(in the rows, 128 means zero)
[136 181 114 108 157 100 110 117 128 149  82 117 183 150 107 134  67 133
 124 126  91 124 129 141 117] | 1
[125 123 131 131 130 119 127 128 140 123 145 111 176 112 130 107  67 142
 119 130  97 131 128 153 115] | 0
[136 147 140 145 167 115 124 138 107 136  73 131 231 143 113 135  95 163
 112 135  72 117 121 143 153] | 1
[115 132  95  77 144 115 107  75 138 162 138 118 188  87 122 123 159 130
 111 107  97 121 144 135 115] | 0
[112 173  97 126 144 110 111  95 135 179 142 122 211  89  79 105 126 139
 110 102 118 122 164 190 108] | 0
[111 163 110 125 130 103 115  93 152 151 151 109 178  85 119 114  86 116
 123 110 114 128 144 163  97] | 0
[134 197 134 122 172  92 126 104 121 171  91 120 184  89 111 133  75 132
 109 119  86 137 130 146 112] | 1
[163 160 248 134 173 104 146 145 111 179  83 149 227 177 108 147 211 248
 107 181  42 120 139 196 205] | 1
[105 185  46 118 164 122 106  94 145 209 147 127 190  79 101 111 134 124
 121  67 116 117 164 132  99] | 0
[108 119 113 131 124 113 130 123 129 136 141 117 174 129 138 108 112 120
  97 147 102 129 130 146  99] | 0
[134 205 131 129 150 111 115 113 101 193  94 122 230 117 108 127  93 170
 114 115  78 135 134 143 156] | 1
[107 188  84 127 161  93  89  95 147 169 122 114 215  80 133 116  63 138
 123 117  59 126 128 154 101] | 0
---
[146 115 124 121 135 142 117 123 132 117 132 159 160 157 104 180 142 123
 147 113 126  40 130 129 141] | 4
[126 108 129 138 126 125 113 144 116 133 112 113  93 110 143  97 117 132
 121 140  99 128 123 124 106] | 7
[131  87 125 126 120 119 114 142  98 150 117  86  66  54 141  99 101 131
  94 154 121 119 116 138  96] | 7
[133 110 135 134 130 126 119 125 104 143 122  98 110  93 146 127 123 122
 125 135 100 125 143 141 117] | 4
[118  99 129 121 122 132 124 125 123 117 127 153  91 114  72 125 107 144
  86 144 160  95  85 122 110] | 7
[132 161 136 142 123 113 158 159 172 148 138 124 175 159 199 133 172 124
 158  98 130 198 180 141 160] | 4
[130 115 128 141 131 135 114 133 117 131 116 129 115 135 131 122 118 130
 122 133 100 101 127 121 119] | 4
[121 136 140 138 127 126 127 122 128 132 130 133 114 128 139 104 120 130
 119 135 135 192 126 133 125] | 3
[126 118 136 140 116 111 134 153 134 146 123 119  97 114 155  91 122 146
 110 128 133 175 129 130 118] | 3
[100 142 114 117 121 123 125 111  99 120 108  68  77  71 123  63  89 127
 149 156 118 190 105 119 100] | 6
[119 137 129 126 130 133 121 103 105 121 125 103 107  98 122 106 106 123
 143 141 115 154 123 124 116] | 6
[107 139 106 122 119 120 125 147 134 105 107  96 105 136 110  83 140 126
 167 139 118 102  90 104 105] | 6
[130 130 135 141 135 127 119 127 115 136 123 122 120 124 152 114 124 124
 133 127 100 155 141 129 123] | 4
[ 98 164 110 115 124 128 146 129 153 106 127 123 150 154 114 127 133 125
 170 116 149 125 120 115 137] | 6
[135 121 132 145 134 134 114 129 105 141 115 114 115 118 156 117 123 122
 137 134  80 145 146 129 123] | 4
[131 114 138 147 138 135  95 111  91 138 115 101  90 112 150 100 106 120
 136 145  59 131 134 122 100] | 4
[129 123 135 138 131 125 119 130 119 148 122 117 108 109 150 111 123 134
 120 134 106 157 137 130 123] | 3
[125  95 132 144 136 139  85 116  79 131 110 102  65  97 119  93  86 124
 121 154  69 101 107 115  88] | 4
[118 108 110 117 126 132 119 142 118 103 111 116 101 130  86 114 107 129
 135 142 110  41  86 112 105] | 6
[115 150 129 133 132 130 127 110 129 119 127 124 131 139 125 111 118 126
 154 129 114 166 135 118 125] | 6
[124 120 144 141 131 116 126 118 107 151 126 112  89  79 162  95 110 132
 107 144 124 209 137 135 117] | 3
[110 144 119 120 123 123 137 125 130 112 132 106 119 120 117 100 114 121
 143 136 146 150 104 121 123] | 6
[122 128 139 158 129 128 117 134 125 128 118 143 102 147 143  87 115 133
 123 129  99 173 120 113 113] | 3
[117 132 127 127 129 136 120 105 114 118 124 137 114 118 101 129 121 135
 127 138 133 119 106 123 116] | 6
[131 129 143 125 132 139 134 103 124 133 142 162 134 115 108 150 128 133
  93 131 162 155 133 139 175] | 7
[107 128 115 134 119 116 122 147 105 133 105  45  78  82 159  59 100 116
 163 151  84 154 120 111  96] | 7
[137 134 132 130 127 121 138 147 157 140 129 124 160 153 155 147 153 123
 145 112 117 112 155 136 148] | 4
[127 118 121 139 125 117 123 152 126 141 115  88 111 117 156 108 125 126
 145 132  92 112 134 127 122] | 4
[133 133 134 146 138 132 121 124 130 127 128 145 145 151 132 139 133 122
 139 120 109 121 140 123 132] | 4
[128 126 143 128 131 125 135 113 112 137 131 127 114 102 137 121 119 130
 109 136 144 175 128 139 126] | 3
[142 136 142 158 128 128 123 133 130 146 128 132 143 144 166 132 142 124
 133 117 102 149 161 133 133] | 4
[131 106 138 127 127 132 114 117 104 131 126 128  93  94 116 108 103 138
 103 144 127 141 113 127 109] | 3
[134 121 135 127 135 132 120 131 115 132 126 129 121 122 125 135 124 124
 134 134 109 118 125 128 125] | 4
[117 148 127 115 125 120 146 130 140 130 137 117 138 120 141 121 122 126
 134 122 153 171 135 134 137] | 6
[128 139 119 118 129 128 134 128 139 120 129 125 163 145 126 152 144 118
 150 122 137 104 134 134 143] | 6
[118 162 133 137 130 142 141 101 131 129 130 131 127 131 133  98 113 124
 132 130 136 227 127 122 127] | 6
[131 124 139 139 127 122 120 144 118 137 125 108 113 120 156 116 124 125
 128 130 103 135 143 129 123] | 4
[131 124 136 147 130 127 112 128 107 144 115  99 106 110 170  96 119 120
 142 144  75 160 145 132 116] | 4
[127 144 135 131 126 121 139 130 142 134 128 139 127 130 138 114 128 146
 117 124 149 192 127 128 133] | 3
[125 130 134 128 141 136 114 105 101 126 123 125 117 119 113 122 115 124
 121 137 110 126 127 129 119] | 4
[102 181 116 124 127 125 143 113 138 110 128 109 146 142 126  99 122 121
 175 123 141 202 127 118 131] | 6
[125 113 134 130 131 132 112 105  95 130 125 122  97  89 111 124 103 132
  97 146 130 150 116 129 115] | 3
[134 119 144 159 134 126 110 131 126 144 126 148 112 137 155 101 108 135
 113 127  89 169 144 122 119] | 3
[124  92 134 135 121 126 114 140 107 132 121 127  75  93 114 102 102 137
  90 150 123 115 101 119 101] | 6
[131 111 134 140 120 116 134 150 132 146 125 123  99 110 147 102 124 142
  94 134 136 161 123 131 120] | 3
---
[127 119 133 123 124 130 132 135 133 124 112 136 110 125 136 115 139 125
 133 135 135 125 124 117 141] | 2
[124 143 126 127 131 146 129 137 128 130 109 129 110 121 151 111 142 111
 133 139 142 134 126 121 132] | 2
[108 147 121 115 135 114 129 170 134 119 140 136 112 114 155 105 135 119
 141 124 124 144 142 116 134] | 9
[128 132 131 141 122 146 128 142 114 123 120 134 100 123 144 108 144 124
 154 131 114 127 130 115 126] | 2
[142 116 133 115 125 142 133 143 133 107 118 142 105 131 141 114 136 135
 139 129 138 122 123 117 139] | 2
[131 121 130 112 134 185 133 136 138 111 122 141  90 128 135 111 141 137
 135 135 136 127 117 107 139] | 8
[133 118 111 107 120 116 137 176 133 111 124 141 108 112 164 101 128 129
 146 123 126 137 144 115 125] | 9
[127 121 134 122 129 128 134 128 134 101 118 142  95 125 129 110 135 128
 142 144 126 127 134 118 133] | 2
[108 116 135 109 113 138 130 140 129 115 117 134 100 128 159 111 144 128
 142 129 148 124 135 122 131] | 2
[127 130 127 130 131 102 123 160 132 113 138 134 111 118 140 114 138 130
 143 123 132 134 151 123 116] | 9
[124 122 141 113 134 133 133 140 136 110 116 148  94 132 147  95 142 118
 145 139 123 123 127 124 133] | 2
[132 127 131 129 116 139 126 126 133 121 121 129 153 127 137 114 137 126
 133 129 127 125 123 120 131] | 2
[129 124 124 103 132 115 128 161 124 112 136 129 119 113 163 113 135 109
 142 113 123 130 149 123 117] | 9
[120 127 127 119 129 182 136 125 142 118 121 148  97 121 137 100 146 117
 131 142 139 135 112 119 143] | 8
[125 118 126 107 122 190 119 121 137 124 109 134 120 134 143 116 145 135
 123 120 145 120 110 130 143] | 8
[128 128 141 116 130 139 134 130 132 105 127 128 110 125 133 114 140 120
 139 131 129 127 118 120 136] | 2
[133 111 129 112 118 168 132 136 122 117 123 131 106 104 135 119 143 113
 138 134 137 127 125 122 129] | 8
[125 123 134 125 125 136 136 125 125 122 110 139  95 128 147 112 138 120
 136 135 123 119 120 115 137] | 2
[115 135 127 129 133 143 135 140 143 129 117 141  93 108 132 112 125 123
 145 138 120 126 121 112 121] | 2
[127 122 115 111 133 170 117 136 139 128 121 137  96 132 144 101 154 127
 131 143 133 124 119 141 143] | 8
[140 120 137 115 119  54 127 152 126 120 124 150 110 113 155 121 124 136
 150 127 110 144 157 116 119] | 9
[122 130 122 130 127 133 129 143 131 127 121 135 109 131 129 112 135 121
 129 132 127 124 135 121 130] | 2
[138 119 124 100 126 112 122 158 131 102 136 153 108 130 178 109 140 143
 144 109 141 140 149 126 122] | 9
[124 126 123 115 131 100 132 161 140 117 126 137 104 106 161 104 137 127
 147 119 120 118 148 124 117] | 9
[133 115 128 107 130  86 127 160 120 120 121 141 111 120 161 112 135 134
 150 112 126 134 150 117 125] | 9
[124 122 124 118 129 160 135 139 132 121 124 132  97 129 135 112 138 121
 140 140 133 132 104 115 134] | 2
[130 118 122 109 128 186 121 125 136 107 108 136 115 129 132 115 139 133
 126 141 141 136 111 119 141] | 8
[130 125 128 111 121  95 126 173 131 118 141 130 113 114 148 102 126 122
 155 119 128 122 143 118 118] | 9
[131 118 134 115 121 159 129 131 131 111 106 138 109 138 134 120 141 149
 139 126 138 126 105 119 140] | 8
[133 134 144 132 123 128 128 123 133 128 114 138  98 120 127 111 131 117
 126 135 129 135 117 121 136] | 8
[129 127 126 116 130 182 129 134 137 119 118 141 107 140 137 115 146 129
 132 138 139 138 111 128 134] | 8
[137 129 122 112 127  90 131 156 134 122 137 125 120  94 126 117 133 126
 142 121 120 142 147 124 111] | 9
[127 119 134 108 129 127 126 161 131 113 136 133 108 111 166 114 140 121
 147 133 129 140 137 120 124] | 9
[122 117 133 110 127  96 120 153 123 118 129 136  96 133 172 116 133 137
 148 111 130 133 151 130 136] | 9
[128 123 133 121 124 149 128 117 149 124 112 135 112 140 119 131 133 130
 129 139 143 126 118 121 147] | 8
[115 124 133 115 127 142 137 134 141 118 116 144  87 119 146  99 140 114
 145 139 134 130 128 119 134] | 2
[119 131 135 125 129 146 137 127 129 125 130 133  96 127 132 109 142 117
 134 135 134 120 115 114 129] | 2
[134 121 142 123 134 132 125 113 136 121 113 134 113 131 129 121 121 134
 133 123 138 129 120 120 147] | 8
[125 137 129 121 130 151 134 148 140 119 124 127  95 116 123 118 141 114
 133 145 117 135 121 112 138] | 2
[137 119  91 109 124 161 139 121 117 122 122 129 122 131 137 102 133 133
 112 130 144 142 122 132 141] | 8
[126 128 118 108 135 155 116 173 140 119 141 149 100 116 161  95 142 118
 151 148 134 131 141 121 110] | 9
[123 118 127 117 130 180 123 122 141 110 122 111 116 135 134 119 137 122
 133 142 139 142 111 120 144] | 8
[141 112 145 104 127 129 128 130 137 109 114 138 108 130 144 112 138 131
 136 125 138 135 130 132 127] | 2
[124 131 123 117 134 115 141 161 136 112 127 142 103  85 144 116 135 113
 142 137 123 136 149 121 117] | 9
